Each row is followed by one of two labels, saying whether the row has a hidden trait. Each part has a new trait and two new labels.
[  6 -12  -4 -18   5 -51  13 -11  -1 -44 -15  46 -24 -19 -37 -24 -26  30
   7  62  17  11   2  30 -23  18 -30 -23   7 -13  20  22   5 -12  51 -32
  33  45  47  -1  -2  39 -30  -5 -18  67 -11   1 -21 -16  13  -7  17   0
   1   0  49   0 -12 -16 -47  15 -16 -20 -18 -16   9 -25 -39 -27  48 -12
  55  -4  17  -8  20  34  34 -19  10  11  -7 -17 -24  45  10 -47  -1  34
  48  -5  -3 -18 -77   3  62 -12  64   5  62  36  16  54 -14 -25  -2 -58
  39  26 -18  36 -48   1 -16  20  30   7   7  47 -40 -33 -24 -12 -12  -2
  24  -5  29   7 -26  67  33  29  16  -8 -10 -33   1  57 -18  31   4  26
 -12 -42  -9  13  16  14  19 -11  26  47 -19  41  -3 -42  32  24  -3 -24
  91  -5  29  52 -13 -13  32 -16  30  30 -95 -21  40  57   7  -6 -46 -65
 -10   3 -18  22 -34 -78 -15  33 -17  -2  25  26]
V
[  8  19 -47   1  32 -17  11  -7  38 -10   2  24  20  -4 -55  -4  -2  -5
  49  25   6  22   8  24 -18   2  -3 -12   7 -18  24 -25   8  -2  29   8
  50  53  44  43 -40   3  -2 -14 -28   0   6 -13  -7  34   7   2   6 -10
  -3   2  20  -6 -51   9  -3  35 -25  16  12   8 -24  -2   3 -27  44   5
  10  17  -7  29 -29  27 -21   5  33   6  17 -19 -33  14 -23 -23  15   8
  47   8  -7 -40 -54 -26 -20 -17  27  32  27 -20  16  -6 -20  17 -24   1
  27  19 -19 -22 -49  46   1  50 -27 -13 -28  35 -78 -19 -25   5  69 -30
  -7  10 -36  28 -26  30  12  14  32   2  -4  -5   7  44 -10  14   4  11
   7   8  15  -5  10  53  44  37 -27  19  -6 -25   9 -14  31  26  -7 -31
  86  -4   9   0   7   3   5 -53  10 -52 -12  -8  22   7 -16 -17 -15 -60
  23  -3   5  37 -29 -10  28  29  27   6  47   7]
G
[  8   8  17  -1 -12  18  -4 -10 -30  30  31 -48   3 -28  -6   2  -9 -12
  17   5 -16  17   5   2  25  -9  16  27   6  11   7 -25   8  34 -29 -10
 -19 -31   8  15   7   9  35 -15  11 -62   2 -11   7   7  -1   6  -5  14
 -10  -6 -52  -8  42  28  21   8  14  31   0  24 -13  41  42   3  14  28
 -29 -35   7  15  -8 -27  -1   4   9  -7 -14  26  19 -32  13  39  -1   2
 -13   8  17  52  55  10 -46   9 -48  14 -31 -16 -19 -22   6  17 -13  48
 -21 -11   0   8  16   5  45  -9  12 -17  23  -6  -3  20 -21  38  17  12
 -28  13  23   7   9 -37  -8 -14  17  -8   3  30   0 -44  19 -14  -2 -12
  45  26   1 -33 -18 -41  12  -8 -29 -69   1   1  23  17  -8  -3  20  10
 -62  -8 -22  -8  14  17  -9   4 -13  -3  42  16 -27 -28  13  17  12  12
   6  12  -1   9  28   4  -4 -26 -21   4 -12 -19]
G
[  4  43 -53  20  42  14  -5   9  19  22  18 -14  28  -8 -27  -7 -14 -16
  46 -16 -31  35  20  -3   0   3  -5  15  -5 -22  18 -36   1  12 -12  41
  35   0  -5  54 -70 -30   1  -6 -26 -67   4  -5  20  45   2  11   6 -10
  -5 -15 -15  -4 -36   7  31  36 -18  49  16  16 -27  21  29 -14  24  16
 -19  18 -21  14 -16   8 -38  -7  15  -5  38 -15 -38 -43 -22  11   5   1
  42  22  20 -10   5 -21 -73 -28 -16  68 -16 -29   6 -46 -45  52 -27  50
  13  10 -14 -36 -56  61 -12  39 -49 -21 -20  19 -79  -1  13  10  84 -24
 -46  14 -13  48 -20  18   5 -36  29   1 -31  -1  -3  23  10  15  -1  14
   4  50   1 -27  11  33  23  23 -44 -47 -18 -68   4  -2   0  24 -32 -40
  39  -4 -18 -37  11  13  -5 -40 -27 -92  51  10  -5  -8 -32 -15  26 -37
  20  16   6  33  12  -9  46  10  20   0  19  12]
V
[  -5  -13   56    0  -46   23   -3  -28  -63   20   27  -37  -20  -27
   26    5   -9   -6  -12   19  -11    1   -8    3   43   -9   13    9
    8   19  -14  -11   19   34  -17  -40  -46  -49    9   -5   53   38
   43  -17   22  -47   -3   -2   -5  -17  -12   -7   -5   21   -4   12
  -53   -6   65   33   10  -10   29   25  -30   33    7   35   50   11
  -25   26  -25  -58   33    9   -7  -38   43   17   -2   -4  -33   47
   57  -29   29   50   -9   18  -35  -10    6   77   68   22  -36   26
  -50    3  -30   -6  -16   16   38  -16    8   25  -35  -37    3   43
   46  -25   55  -44   65   10   39    4   49   28  -44   46  -43   26
   -8   17   32   -8   10  -47    4   12   10   -2   22   36   -1  -53
   21  -26  -10  -32   58   -6    7  -21  -27  -84    4  -32    6  -82
   11   49   36   13  -19  -17   63   49 -120   -9  -33   21    2   14
    2   17   -4   55   42   11  -42  -28   37   39   14   48   -9    6
  -16   -3   29  -21  -22  -48  -20   10  -18  -26]
G
[ 11   0 -30  -9   9 -32   5 -13  20 -12  -6  29  10 -13 -48  -7 -12  12
  34  50  15  12   2  33 -10   1  -4 -20  15 -13  25 -14  15  -5  40 -20
  41  50  49  28 -15  26  -8 -21 -24  22  -1 -17 -18  13   9  -5   2  -1
   4   6  32  -9 -32  10 -21  26 -18   8  -3   4 -12  -3  -4 -33  41   1
  33   0   3  18 -16  21  12   7  28  10  14  -9 -19  33  -9 -29  10  15
  37   3 -11 -20 -58 -14  13 -10  39   6  37  -2  22  30 -13  -3 -14 -29
  25  13 -22   2 -39  22   7  34   2  -3 -14  43 -49 -21 -43   2  33 -26
  10   9 -34   9 -19  44  22  27  33   2   3  -4   3  38 -14  10  -3   3
  12 -20  14   3   6  36  45  17   6  31  -1   5  11 -30  24  26  10 -24
  72  -6  14  23  -7  -5  16 -40  28 -10 -42 -18  24  13  -4 -13 -28 -65
  12  -3  -7  30 -28 -35   7  15  16   8  36  14]
G
[ -17  -37   49  -18  -14  -32   22  -21  -16  -37  -26   56  -31  -17
  -17  -18   16    8   15   52   30   -8   -9   23  -16   15  -11    3
   18   13   35   18   -5  -15   35  -31   -7   27   52  -18   40   53
   17   -7    5   70   -2   -1  -32  -34   10  -10    6    2   -1   24
   20   13   24    2  -43    5  -13  -35  -29   -3   36  -30  -15  -21
   29    0   37  -14   17   24   23    8   46  -14    5    3  -60    8
   17   64   22  -34    8   16   19  -13  -27    5  -43   36   63   27
   31  -15   40   30  -18   39   23  -60   23  -61   19    9   11   60
   28  -15   47   12   86   18   10   31   15  -12  -42   25  -70   39
   13   -5   -3  -32  -12   26   35   62  -11    6   40   -8   25   18
   -4   15   15   -9   -3  -56    2   22    8  -19   17   -2   33   20
   -2   96    3  -26   50    0   43   -1   50    5   18   74   12    2
   26   -1   24   86 -114  -11   32   30   52   13  -52  -31  -15    7
  -27   -2  -40  -53  -30   10  -26    7   16    0]
G
[  9  -2 -28  -4  15 -31   8 -16  14 -15 -13  35   8  -2 -43  -8  -9  10
  32  49  15  11   0  29 -10   4  -9 -21  14 -16  31 -15  13 -13  41 -17
  36  53  54  30 -14  25  -3 -21 -24  31   1 -12 -20  13   5  -5   5  -5
   5  16  37  -5 -35  10 -23  29 -21   4  -8   7 -11  -2  -4 -37  44   1
  36  -1   5  24 -24  22  15   7  28  10   5 -14 -18  32 -10 -35  11  20
  41   0 -13 -27 -63 -16  10  -8  38  24  40  -2  20  29  -4  -5 -11 -31
  30  14 -20  15 -46  23   4  39  19   1 -15  51 -54 -23 -46   4  29 -24
   9  12 -36  14 -21  47  25  26  33   3  10  -8   4  48 -16  15  -2   3
  12 -25  15   7   8  37  46  17   6  28  -1  12  11 -31  26  24  18 -20
  83  -7  15  33  -5  -5  16 -43  31 -12 -38 -18  27  14   0 -10 -32 -69
  10  -3 -13  33 -41 -42   8  25  22   9  41  17]
G
[ 17  -6 -34 -25  29 -45  12  -1  38 -33  -6  20  10 -16 -72 -17 -17  24
  39  52  19  19   6  35 -34   4  -5  -9   9  -8  25   3  17  -3  43 -12
  53  47  44  13 -28  13 -28 -11 -26  38  -4 -17 -14  14  27   2  15  -1
  -1 -15  41  -7 -31  -6 -34  22 -22 -12  13 -16 -12 -16 -39 -32  53  -8
  32  16 -10   4  15  35  -4 -20  25  10   4 -27 -34  48  -7 -46   9   4
  54  10  -7 -34 -85   2  50 -17  56  -3  46  16   8  30 -40  -5 -25 -30
  37  48 -22   4 -56  28   5  49 -25 -18 -18  38 -67 -26 -17  -3  48 -20
  14  -2 -33   7 -18  53  18  14  27  -6 -15 -22  -3  58 -15  16   6  30
  -7 -17   0   0  16  41  40  14 -10  40 -17  -2  -1 -33  47  35 -23 -56
 110  -5  22  23  -1  -8  15 -29  23  -9 -52 -18  33  34 -20 -24 -42 -79
   8   1  -4  30 -11 -28   1  45 -12  -1  27  25]
V
[ -22  -35   47  -15   -4  -34   25  -20  -24  -49  -30   69  -42  -12
   -8  -25   12   12    7   52   28    1   -7   21  -20   22  -23   10
   12    7   39   24   -7  -27   41  -24    6   22   54  -21   32   53
   12   -4   -2   78   -7    9  -30  -36   10  -10   17   -4   -3   26
   31   18   10    0  -49   14  -18  -36  -40  -13   41  -37  -25  -24
   39    1   46  -11   20   25   22   19   54  -25    5    6  -59    2
   10   69   18  -53    9   27   32  -17  -22    3  -66   41   60   22
   45    0   51   31  -20   36   27  -64   23  -71   30   14    8   64
   12  -10   44   12   84   27    5   48   -2  -17  -36   27  -69   47
   13   -8   -5  -17  -28   41   47   72  -10    4   35  -15   27   38
   -5   23   18    3  -12  -65   -2   22   16  -16   16   -5   34   14
   -9  106   -1  -32   63    2   47   -1   75    7   22   93   14    4
   32    3   24   90 -127  -13   37   49   50   15  -53  -43  -21    4
  -31    8  -58  -66  -28   20  -28    4   21    5]
G
[ 11  -5 -24 -14  29 -46  10  -5  19 -38 -12  39  -8 -14 -57 -18 -20  25
  25  47  19  19   4  26 -28  16 -20 -13   8 -17  29   3   8 -11  54 -11
  50  55  42  15 -26  27 -27  -8 -24  59  -8  -5 -18   0  12   1  18  -4
   1  -6  50   1 -28 -10 -36  28 -22 -18  -3 -17  -2 -15 -34 -38  63 -10
  44   9   0   6   7  38  18 -21  23   9   1 -25 -33  41  -7 -55  10  21
  60   3  -1 -34 -89  -3  51 -14  64   5  58  20   9  34 -33 -11 -17 -40
  47  38 -20  15 -55  23  -7  43   3   0 -10  46 -54 -33 -18  -3  12  -9
  12  -2 -33  17 -26  61  23  20  24  -9 -11 -29   2  63 -16  32  11  27
 -14 -21  -3   9  19  35  32   8   0  38 -17  22  -2 -36  43  28 -17 -36
 113  -7  28  38  -3  -8  22 -29  27   3 -87 -18  36  47  -4 -18 -47 -81
   0   1  -6  31 -29 -51  -4  44 -10  -4  34  25]
V
